Below are the code and all the weights of a small trained network. Each question names an input and a target symbol and asks about switching units off, where a switched-off unit gives its printed mean instead of its output.

import numpy as np


def w(rows, s, z=0):
    codes = np.array(rows[::2]) - 128.0
    scale = np.full(codes.shape[1], s)
    scale[-1] = z or s
    return codes * scale


def norm(h):
    return h / np.sqrt((h * h).mean(-1, keepdims=True) + 1e-5)


def f(y):
    return np.maximum(y, 0)


def softmax(a):
    e = np.exp(a - a.max(-1, keepdims=True))
    return e / e.sum(-1, keepdims=True)


def log_softmax(a):
    a = a - a.max(-1, keepdims=True)
    return a - np.log(np.exp(a).sum(-1, keepdims=True))


def net(x, mask):
    ids = ['αγδεηθμσψω'.index(c) for c in x.split()]
    T = len(ids)
    res = E[ids] + P[:T]
    r = norm(res)
    for j in range(2):
        rows = slice(3 * j, 3 * j + 3)
        q, k, v = (r @ M[0][rows].T for M in (Q, K, V))
        z = softmax(np.where(np.tri(T) > 0, q @ k.T / 3**0.5, -1e9)) @ v
        o = O[0][rows]
        res = res + np.where(mask[j], z, o[:, -1]) @ o[:, :-1]
    y = f(norm(res) @ A[0][:, :-1].T + A[0][:, -1])
    res = res + np.where(mask[2:6], y, B[0][:, -1]) @ B[0][:, :-1]
    return log_softmax(norm(res)[-1] @ U[:, :-1].T + U[:, -1])


Q, K, V, O, A, B = {}, {}, {}, {}, {}, {}
E = w([
[107,110,77,150,168,87,42,129,76,50,170,72],'α',
[112,155,56,225,195,143,46,195,139,109,150,250],'γ',
[19,170,169,131,52,144,57,40,221,187,139,181],'δ',
[111,45,162,164,28,208,69,161,64,204,253,117],'ε',
[168,102,136,157,159,146,208,10,127,58,141,169],'η',
[74,155,136,191,156,126,167,153,101,160,174,85],'θ',
[131,129,167,160,67,139,115,130,71,114,60,131],'μ',
[153,116,131,195,74,137,189,154,115,200,125,105],'σ',
[148,92,165,65,153,63,173,139,85,133,146,163],'ψ',
[137,78,169,138,144,171,94,130,155,127,140,124],'ω',
],0.018)
P = w([
[122,119,129,160,255,199,114,94,17,178,82,70],'0',
[136,87,126,175,165,130,163,135,66,124,121,118],'1',
[175,119,111,152,145,81,137,117,133,121,109,102],'2',
[159,110,111,128,128,82,161,147,166,105,118,123],'3',
[149,102,122,117,122,84,170,162,187,88,131,143],'4',
[113,82,150,93,102,118,198,193,199,74,151,171],'5',
],0.0098)
Q[0] = w([
[91,196,57,66,134,188,24,76,224,143,173,167],'head 1',
[164,231,129,143,109,162,232,180,64,248,23,73],'head 1',
[153,148,66,100,145,70,29,53,41,244,102,75],'head 1',
[163,27,201,149,2,138,129,176,125,90,200,179],'head 2',
[39,131,154,221,179,135,166,169,4,126,163,157],'head 2',
[109,79,119,88,154,42,150,175,112,22,192,140],'head 2',
],0.0067)
K[0] = w([
[19,222,87,119,138,141,109,51,59,148,90,172],'head 1',
[158,129,210,74,195,144,126,221,103,151,5,99],'head 1',
[138,125,137,134,202,200,100,83,43,177,106,95],'head 1',
[105,138,102,146,67,50,170,129,93,97,145,188],'head 2',
[184,50,159,157,139,131,173,223,254,98,91,87],'head 2',
[146,168,87,179,61,80,93,248,118,91,209,112],'head 2',
],0.0089)
V[0] = w([
[148,129,173,172,72,195,110,136,94,17,1,117],'head 1',
[55,129,136,179,133,143,53,188,137,150,163,108],'head 1',
[124,147,193,65,174,142,97,90,150,77,170,159],'head 1',
[68,145,132,146,211,82,154,170,169,145,87,143],'head 2',
[172,111,106,123,103,71,75,166,136,81,89,154],'head 2',
[46,134,121,67,136,59,101,122,81,67,233,46],'head 2',
],0.007)
O[0] = w([
[153,44,126,68,202,103,101,184,220,65,108,29,87],'head 1',
[71,194,108,109,106,40,49,201,188,189,207,96,248],'head 1',
[106,63,42,213,119,22,161,65,127,158,136,69,154],'head 1',
[132,223,1,45,129,92,88,93,178,94,36,200,171],'head 2',
[47,168,149,208,238,85,133,164,50,131,164,139,5],'head 2',
[78,91,160,41,71,131,82,120,40,83,130,97,160],'head 2',
],0.0072,0.0025)
A[0] = w([
[137,39,161,116,191,113,88,115,144,116,169,168,173],'neuron 1',
[103,152,101,148,165,131,69,91,49,2,152,114,3],'neuron 2',
[101,137,136,112,143,94,103,123,53,80,140,138,76],'neuron 3',
[152,60,127,92,184,75,162,119,82,148,99,152,47],'neuron 4',
],0.009,0.0029)
B[0] = w([
[86,156,99,95,102,140,151,124,142,74,139,131,254],'neuron 1',
[166,135,135,123,175,166,163,103,86,172,120,155,176],'neuron 2',
[75,89,157,116,201,124,141,115,187,147,78,106,179],'neuron 3',
[123,253,109,130,71,83,98,170,159,87,199,139,199],'neuron 4',
],0.014,0.0071)
U = w([
[86,254,96,65,95,112,157,158,56,114,118,70,97],'α',
[89,100,167,102,213,121,123,93,84,142,105,113,165],'γ',
[146,82,174,147,102,145,91,150,62,128,201,123,148],'δ',
[73,127,158,169,109,83,108,17,160,170,115,127,57],'ε',
[176,67,118,29,112,107,93,129,115,145,78,189,99],'η',
[102,114,137,221,138,49,205,165,137,165,75,39,104],'θ',
[187,165,216,97,164,188,176,171,178,179,85,163,60],'μ',
[134,107,103,200,100,190,189,64,74,88,71,149,255],'σ',
[122,95,132,89,136,120,65,161,203,46,116,62,182],'ψ',
[130,159,78,183,191,143,66,161,123,111,110,174,59],'ω',
],0.0088,0.0033)

Each question gives the input, a string of symbols that net reads in full, and the target symbol t.
The units are the heads (3 rows each of Q, K, V and O) and the neurons (one row each of A and B). Each row of codes is followed by its name. A weight is (code - 128) times the scale printed after its matrix; where a second scale follows, it is the last column's (O, A, B and U).
mask holds one flag per unit, heads first, then neurons. A switched-off unit (its flag False) gives its mean, the last column of its rows in O or B, instead of its output. The means were averaged over made-up inputs and are rounded, as every weight is.
A unit's drop is (log p(t) with every unit on - log p(t) with that unit switched off) / (log p(t) with every unit on - log p(t) with every unit switched off).
The circuit of an input: a set's keep is (log p(t) with only the set's units on - log p(t) with every unit switched off) / (log p(t) with every unit on - log p(t) with every unit switched off). Starting from all 6 units, units are removed one at a time, each time the one whose removal leaves the highest keep (on an exact tie, the one counted first), for as long as the keep stays at least 0.8.
units of the circuit, in order: the units of the circuit, biggest drop first
which heads matter: for each layer, one digit per head in row order, 1 if its drop is at least 0.15 and else 0, layers parted by /
drop of u: that unit's drop, to one decimal
input ω ψ ω, target α: which heads matter => 01
input ω α ω η ω, target σ: which heads matter => 10
input ω α ω, target γ: units of the circuit, in order => head 2; neuron 2
input ω γ ω, target ω: which heads matter => 01
input ψ ω θ θ δ ω, target η: units of the circuit, in order => head 2; neuron 4
input η ω μ ω, target θ: units of the circuit, in order => head 2
input γ γ η α, target γ: which heads matter => 01
input ω ω θ ω, target η: which heads matter => 01
input α σ θ, target μ: units of the circuit, in order => head 1; head 2
input ω ψ ε σ ω α, target γ: which heads matter => 00
input ω ψ ψ θ θ, target σ: which heads matter => 10
input σ ψ ε σ, target σ: which heads matter => 10
input ψ ω ψ ω, target α: which heads matter => 11
input ψ ε μ, target σ: units of the circuit, in order => head 1
input ω ε ω, target δ: which heads matter => 01
input ψ ψ δ σ, target σ: which heads matter => 10
input ω α ω ω μ, target θ: drop of neuron 2 => 0.0
input γ ε ω σ ω, target μ: drop of head 2 => 0.2
input δ θ μ, target ψ: drop of head 1 => 1.5
input ψ ω ω θ θ, target θ: drop of neuron 4 => 0.1
input ε θ δ δ ψ ψ, target α: units of the circuit, in order => neuron 4
